Here is a tiny trained network, its code and every weight. The questions are about switching its units off for an input and a target symbol, where a switched-off unit gives its printed mean instead of its output.

import numpy as np


def w(rows, s, z=0):
    codes = np.array(rows[::2]) - 128.0
    scale = np.full(codes.shape[1], s)
    scale[-1] = z or s
    return codes * scale


def f(y):
    return np.maximum(y, 0)


def softmax(a):
    e = np.exp(a - a.max(-1, keepdims=True))
    return e / e.sum(-1, keepdims=True)


def log_softmax(a):
    a = a - a.max(-1, keepdims=True)
    return a - np.log(np.exp(a).sum(-1, keepdims=True))


def net(x, mask):
    ids = ['αβγδεζηλμξπστφψ'.index(c) for c in x.split()]
    T = len(ids)
    res = E[ids] + P[:T]
    u = 0
    for l in range(2):
        q, k, v = (res @ M[l].T for M in (Q, K, V))
        z = softmax(np.where(np.tri(T) > 0, q @ k.T / 2**0.5, -1e9)) @ v
        res = res + np.where(mask[u], z, O[l][:, -1]) @ O[l][:, :-1]
        u += 1
        y = f(res @ A[l][:, :-1].T + A[l][:, -1])
        res = res + np.where(mask[u : u + 4], y, B[l][:, -1]) @ B[l][:, :-1]
        u += 4
    return log_softmax(res[-1] @ U[:, :-1].T + U[:, -1])


Q, K, V, O, A, B = {}, {}, {}, {}, {}, {}
E = w([
[121,113,160,128,129,110],'α',
[130,128,137,127,140,109],'β',
[142,225,170,65,144,70],'γ',
[111,158,75,163,87,155],'δ',
[140,59,82,158,102,195],'ε',
[133,136,104,139,154,112],'ζ',
[72,155,85,67,185,138],'η',
[115,113,127,192,83,129],'λ',
[79,135,190,101,107,184],'μ',
[131,127,136,128,133,108],'ξ',
[156,101,130,112,111,72],'π',
[178,82,137,62,119,168],'σ',
[219,180,150,143,152,159],'τ',
[137,80,153,156,251,143],'φ',
[151,85,79,79,64,129],'ψ',
],0.018)
P = w([
[80,54,63,204,151,250],'0',
[6,130,135,129,206,128],'1',
[45,99,141,126,164,144],'2',
[53,117,156,108,185,154],'3',
[84,106,179,101,159,148],'4',
[84,99,198,90,148,146],'5',
[97,63,167,120,139,153],'6',
[83,91,172,126,141,167],'7',
],0.0013)
Q[0] = w([
[68,93,48,253,91,212],'L0H1',
[107,254,205,215,76,210],'L0H1',
],0.0078)
K[0] = w([
[11,111,181,166,61,243],'L0H1',
[107,166,211,214,164,172],'L0H1',
],0.011)
V[0] = w([
[120,116,232,3,57,137],'L0H1',
[67,24,116,97,245,133],'L0H1',
],0.0071)
O[0] = w([
[201,133,201,2,68,127,115],'L0H1',
[66,48,86,48,158,137,2],'L0H1',
],0.0082,0.00062)
A[0] = w([
[140,208,139,125,117,161,159],'L0N1',
[137,70,195,109,80,40,166],'L0N2',
[155,60,34,87,85,109,211],'L0N3',
[130,90,158,94,117,254,251],'L0N4',
],0.0068,0.003)
B[0] = w([
[133,198,84,101,120,132,204],'L0N1',
[173,143,37,67,126,78,228],'L0N2',
[156,146,62,103,47,156,238],'L0N3',
[119,114,192,99,131,254,252],'L0N4',
],0.0078,0.0038)
Q[1] = w([
[142,136,97,124,160,58],'L1H1',
[137,140,128,69,243,2],'L1H1',
],0.0081)
K[1] = w([
[191,128,29,104,117,96],'L1H1',
[216,196,1,67,77,70],'L1H1',
],0.0064)
V[1] = w([
[166,101,170,153,221,167],'L1H1',
[254,84,36,145,181,66],'L1H1',
],0.0083)
O[1] = w([
[254,175,145,188,162,244,43],'L1H1',
[223,118,6,93,235,65,2],'L1H1',
],0.0062,0.0026)
A[1] = w([
[46,149,120,155,27,167,4],'L1N1',
[101,82,178,196,128,56,238],'L1N2',
[133,79,134,161,116,2,218],'L1N3',
[146,109,238,158,213,160,194],'L1N4',
],0.0078,0.0018)
B[1] = w([
[120,93,132,178,122,47,251],'L1N1',
[128,214,255,137,252,170,145],'L1N2',
[175,79,209,169,241,133,185],'L1N3',
[160,151,53,125,61,77,168],'L1N4',
],0.009,0.011)
U = w([
[141,117,160,68,139,208,149],'α',
[132,133,128,122,135,147,105],'β',
[130,218,153,79,127,78,89],'γ',
[111,140,220,157,215,164,184],'δ',
[140,95,179,141,81,115,124],'ε',
[73,170,23,194,116,44,108],'ζ',
[1,142,101,53,167,157,254],'η',
[125,144,144,129,149,142,91],'λ',
[121,142,147,119,143,140,133],'μ',
[129,138,133,123,138,142,108],'ξ',
[164,62,127,125,148,71,125],'π',
[145,127,41,81,61,104,88],'σ',
[246,197,131,168,109,179,161],'τ',
[106,13,85,171,145,193,49],'φ',
[119,134,139,119,142,124,72],'ψ',
],0.0093,0.0044)

Each question gives the input, a string of symbols that net reads in full, and the target symbol t.
The units are the heads (2 rows each of Q, K, V and O) and the neurons (one row each of A and B). Each row of codes is followed by its name. A weight is (code - 128) times the scale printed after its matrix; where a second scale follows, it is the last column's (O, A, B and U).
mask holds one flag per unit, layer by layer, with each layer's heads first. A switched-off unit (its flag False) gives its mean, the last column of its rows in O or B, instead of its output. The means were averaged over made-up inputs and are rounded, as every weight is.
A unit's drop is (log p(t) with every unit on - log p(t) with that unit switched off) / (log p(t) with every unit on - log p(t) with every unit switched off).
The circuit of an input: a set's keep is (log p(t) with only the set's units on - log p(t) with every unit switched off) / (log p(t) with every unit on - log p(t) with every unit switched off). Starting from all 10 units, units are removed one at a time, each time the one whose removal leaves the highest keep (on an exact tie, the one counted first), for as long as the keep stays at least 0.8.
circuit, biggest first: the units of the circuit, biggest drop first
top k neurons: the k neurons with the biggest drops, biggest first
top k neurons in layer l: the k neurons of layer l with the biggest drops, biggest first
drop when u is switched off: that unit's drop, to one decimal
input μ ψ μ φ δ η π ψ, target τ: circuit, biggest first -> L1H1, L0N3
input π π φ, target π: circuit, biggest first -> L1H1, L1N4
input μ φ λ, target τ: circuit, biggest first -> L1H1, L0N2, L0H1
input φ δ σ, target τ: circuit, biggest first -> L1H1
input δ φ η η α, target η: circuit, biggest first -> L0H1, L1N1
input η β δ γ π δ δ ξ, target δ: top 3 neurons in layer 1 -> L1N3, L1N4, L1N2
input η μ λ δ ε, target ε: top 2 neurons -> L1N1, L0N4
input φ δ δ λ σ, target τ: circuit, biggest first -> L1H1, L0N4
input δ α δ δ δ δ α, target δ: top 2 neurons -> L1N2, L0N4
input δ η μ π μ φ δ λ, target τ: top 3 neurons -> L0N2, L0N1, L0N3
input ξ π π ξ, target π: top 3 neurons -> L0N4, L0N2, L1N3
input μ ζ η δ ξ λ δ, target ε: circuit, biggest first -> L1H1, L0N4, L1N1, L0H1
input λ δ δ π δ β, target δ: top 2 neurons in layer 0 -> L0N4, L0N3
input ψ γ μ, target ε: top 2 neurons -> L1N1, L0N4
input φ δ δ ε, target τ: circuit, biggest first -> L1H1
input β π δ π ψ, target σ: circuit, biggest first -> L0N3, L1N3
input ψ π π δ δ ζ, target δ: top 2 neurons -> L1N3, L0N3
input γ δ β, target δ: top 3 neurons in layer 1 -> L1N3, L1N4, L1N2
input η δ π σ, target α: top 2 neurons in layer 1 -> L1N1, L1N4
input η η μ δ δ ψ, target ε: top 3 neurons -> L0N4, L1N1, L0N3
input η π η δ δ λ, target δ: top 3 neurons -> L1N2, L0N4, L0N3
input μ τ δ σ δ η μ, target ε: top 2 neurons in layer 1 -> L1N1, L1N4
input δ α γ α ξ δ ζ, target δ: top neuron in layer 0 -> L0N4
input π δ φ ψ, target τ: drop when L0H1 is switched off -> 0.0
input η μ δ σ, target ε: drop when L1N1 is switched off -> 0.6
